grid =
[[127 132 124 124 126 132 126 123 127 122 124 120 126 129 129 117]
 [119 134 135 129 141 131 135 122 127 133 129 126 123 129 129 131]
 [123 132 128 138 136 127 122 130 127 123 130 128 125 130 129 125]
 [144 150 139 112 138 116 126 149 127 152 124 134 124 132 129 121]
 [129 133 130 126 134 139 138 122 127 139 130 129 127 134 129 124]
 [144 136 128 114 128 137 127 126 127 137 126 132 127 124 129 134]
 [124 133 125 131 129 120 134 123 127 129 127 126 127 124 129 125]
 [127 124 124 124 120 131 133 130 127 129 134 134 137 125 129 128]
 [127 126 122 131 122 123 126 129 127 121 132 132 127 127 129 120]
 [114 122 142 119 133 125 135 123 127 131 128 125 125 122 129 138]
 [119 126 132 131 136 136 129 132 127 130 133 127 137 130 129 133]
 [121 124 136 130 133 129 127 128 127 126 123 119 133 129 129 130]
 [124 122 133 127 124 121 126 126 127 122 122 120 132 121 129 130]
 [137 129 129 129 131 131 125 126 127 131 124 125 129 125 129 135]]
Indices start at 0.
(0, 0)	127
(1, 9)	133
(5, 15)	134
(9, 15)	138
(7, 5)	131
(12, 15)	130
(2, 12)	125
(0, 11)	120
(3, 1)	150
(12, 9)	122
(0, 1)	132
(6, 7)	123
(2, 5)	127
(3, 7)	149
(4, 8)	127
(0, 6)	126
(1, 8)	127
(11, 3)	130
(7, 15)	128
(9, 7)	123
(1, 14)	129
(10, 2)	132
(3, 0)	144
(7, 4)	120
(6, 2)	125
(13, 11)	125
(6, 6)	134
(3, 11)	134
(5, 11)	132
(8, 10)	132
(4, 4)	134
(7, 11)	134
(7, 6)	133
(6, 11)	126
(2, 6)	122
(7, 3)	124
(8, 9)	121
(6, 12)	127

M =
[[128 122 139 133 131 144 135 131 126 122 130]
 [113 126 130 127 141 129 130 133 126 122 133]
 [121 121 130 143 130 134 127 127 126 125 126]
 [124 123 137 131 134 140 134 131 126 122 131]
 [114 123 128 134 136 129 127 130 126 123 130]
 [113 127 130 124 142 129 131 133 126 122 134]
 [117 119 124 150 128 128 121 124 127 127 123]
 [129 122 140 133 131 145 136 131 126 122 130]
 [129 122 140 133 131 145 136 131 126 122 130]
 [114 124 129 130 139 129 129 131 126 122 132]
 [129 122 140 133 131 145 136 131 126 122 130]
 [113 127 130 124 143 129 131 134 126 122 134]
 [113 127 130 124 143 129 131 133 126 122 134]
 [123 122 134 136 132 138 131 130 126 123 129]
 [128 122 139 133 132 143 135 131 126 122 130]]
M[0][0]	128
M[:, 0]	[128, 113, 121, 124, 114, 113, 117, 129, 129, 114, 129, 113, 113, 123, 128]
M[3][9]	122
M[8][2]	140
M[7][10]	130
M[:, 6]	[135, 130, 127, 134, 127, 131, 121, 136, 136, 129, 136, 131, 131, 131, 135]
M[4][10]	130
M[4][9]	123
M[0][5]	144
M[:, 10]	[130, 133, 126, 131, 130, 134, 123, 130, 130, 132, 130, 134, 134, 129, 130]
M[10][5]	145
M[1][10]	133
M[12][1]	127
M[:, 2]	[139, 130, 130, 137, 128, 130, 124, 140, 140, 129, 140, 130, 130, 134, 139]
M[0][6]	135
M[:, 1]	[122, 126, 121, 123, 123, 127, 119, 122, 122, 124, 122, 127, 127, 122, 122]
M[4][7]	130
M[7][2]	140
M[8][9]	122
M[0][2]	139
M[3][4]	134
M[10][8]	126
M[7][9]	122
M[0][7]	131
M[1][1]	126
M[8][0]	129
M[7]	[129, 122, 140, 133, 131, 145, 136, 131, 126, 122, 130]
M[11][0]	113
M[12][8]	126
M[12][4]	143
M[3][5]	140
M[1][3]	127
M[13][3]	136
M[4][5]	129
M[:, 5]	[144, 129, 134, 140, 129, 129, 128, 145, 145, 129, 145, 129, 129, 138, 143]
M[5]	[113, 127, 130, 124, 142, 129, 131, 133, 126, 122, 134]

B = [127 117 130 149 126 144 102]
B[0]: 127
B[2]: 130
B[3]: 149

x = [126 146 146 111 114  98 133 155 118 140]
x[0]	126
x[8]	118
x[9]	140

a =
[[119 135 126 123 122 121 113 139 138 139 128 133 145 134]
 [129 131 132 136 125 115 110 128 124 132 146 124 120 133]
 [119 138 125 128 131 119 114 134 119 127 142 126 124 153]
 [117 140 115 147 126 121 130 107 134 138 132 136 133 126]
 [112 122 117 132 127 127 131 144 126 130 123 134 122 117]
 [143 128 129 134 131 132 141 144 126 113 134 131 118 149]
 [135 140 119 131 110 113 131 130 110 123 133 122 134 114]
 [116 140 138 125 135 111 123 141 134 125 140 131 127 126]
 [116 135 134 143 122 135 131 130 139 127 135 129 141 122]
 [120 130 120 133 116 142 143 130 128 135 128 123 122 129]
 [116 112 126 120 123 127 144 121 123 136 116 138 109 154]
 [132 120 105 125 124 131 128 112 136 137 130 115 146 128]
 [134 132 149 141 132 109 125 125 113 123 120 120 134 123]
 [123 116 137 123 128 138 127 121 131 145 122 130 123 153]
 [124 112 129 148 112 141 134 130 119 127 147 128 124 126]
 [126 115 119 134 129 125 132 121 116 132 137 128 115 139]]
a[-16][-14] => 119
a[7][-7] => 141
a[:, -10] => [122, 125, 131, 126, 127, 131, 110, 135, 122, 116, 123, 124, 132, 128, 112, 129]
a[-4][-11] => 141
a[3] => [117, 140, 115, 147, 126, 121, 130, 107, 134, 138, 132, 136, 133, 126]
a[:, 7] => [139, 128, 134, 107, 144, 144, 130, 141, 130, 130, 121, 112, 125, 121, 130, 121]
a[0][7] => 139
a[11][-10] => 124
a[-16] => [119, 135, 126, 123, 122, 121, 113, 139, 138, 139, 128, 133, 145, 134]
a[-9][-11] => 125
a[3][-6] => 134
a[3][-11] => 147
a[-6][-11] => 120
a[2] => [119, 138, 125, 128, 131, 119, 114, 134, 119, 127, 142, 126, 124, 153]
a[-6][-1] => 154
a[-9][-8] => 123
a[-14][-1] => 153
a[-9] => [116, 140, 138, 125, 135, 111, 123, 141, 134, 125, 140, 131, 127, 126]
a[:, 8] => [138, 124, 119, 134, 126, 126, 110, 134, 139, 128, 123, 136, 113, 131, 119, 116]
a[-12][-6] => 126
a[6] => [135, 140, 119, 131, 110, 113, 131, 130, 110, 123, 133, 122, 134, 114]
a[0][-12] => 126
a[:, 12] => [145, 120, 124, 133, 122, 118, 134, 127, 141, 122, 109, 146, 134, 123, 124, 115]
a[-11] => [143, 128, 129, 134, 131, 132, 141, 144, 126, 113, 134, 131, 118, 149]
a[-2][-6] => 119
a[-10][13] => 114
a[5][1] => 128
a[:, -13] => [135, 131, 138, 140, 122, 128, 140, 140, 135, 130, 112, 120, 132, 116, 112, 115]
a[-11][-2] => 118
a[-9][12] => 127
a[-7][11] => 123
a[14] => [124, 112, 129, 148, 112, 141, 134, 130, 119, 127, 147, 128, 124, 126]
a[8][-11] => 143
a[3][-2] => 133
a[1][-2] => 120
a[:, -3] => [133, 124, 126, 136, 134, 131, 122, 131, 129, 123, 138, 115, 120, 130, 128, 128]
a[8][-6] => 139
a[11][-12] => 105
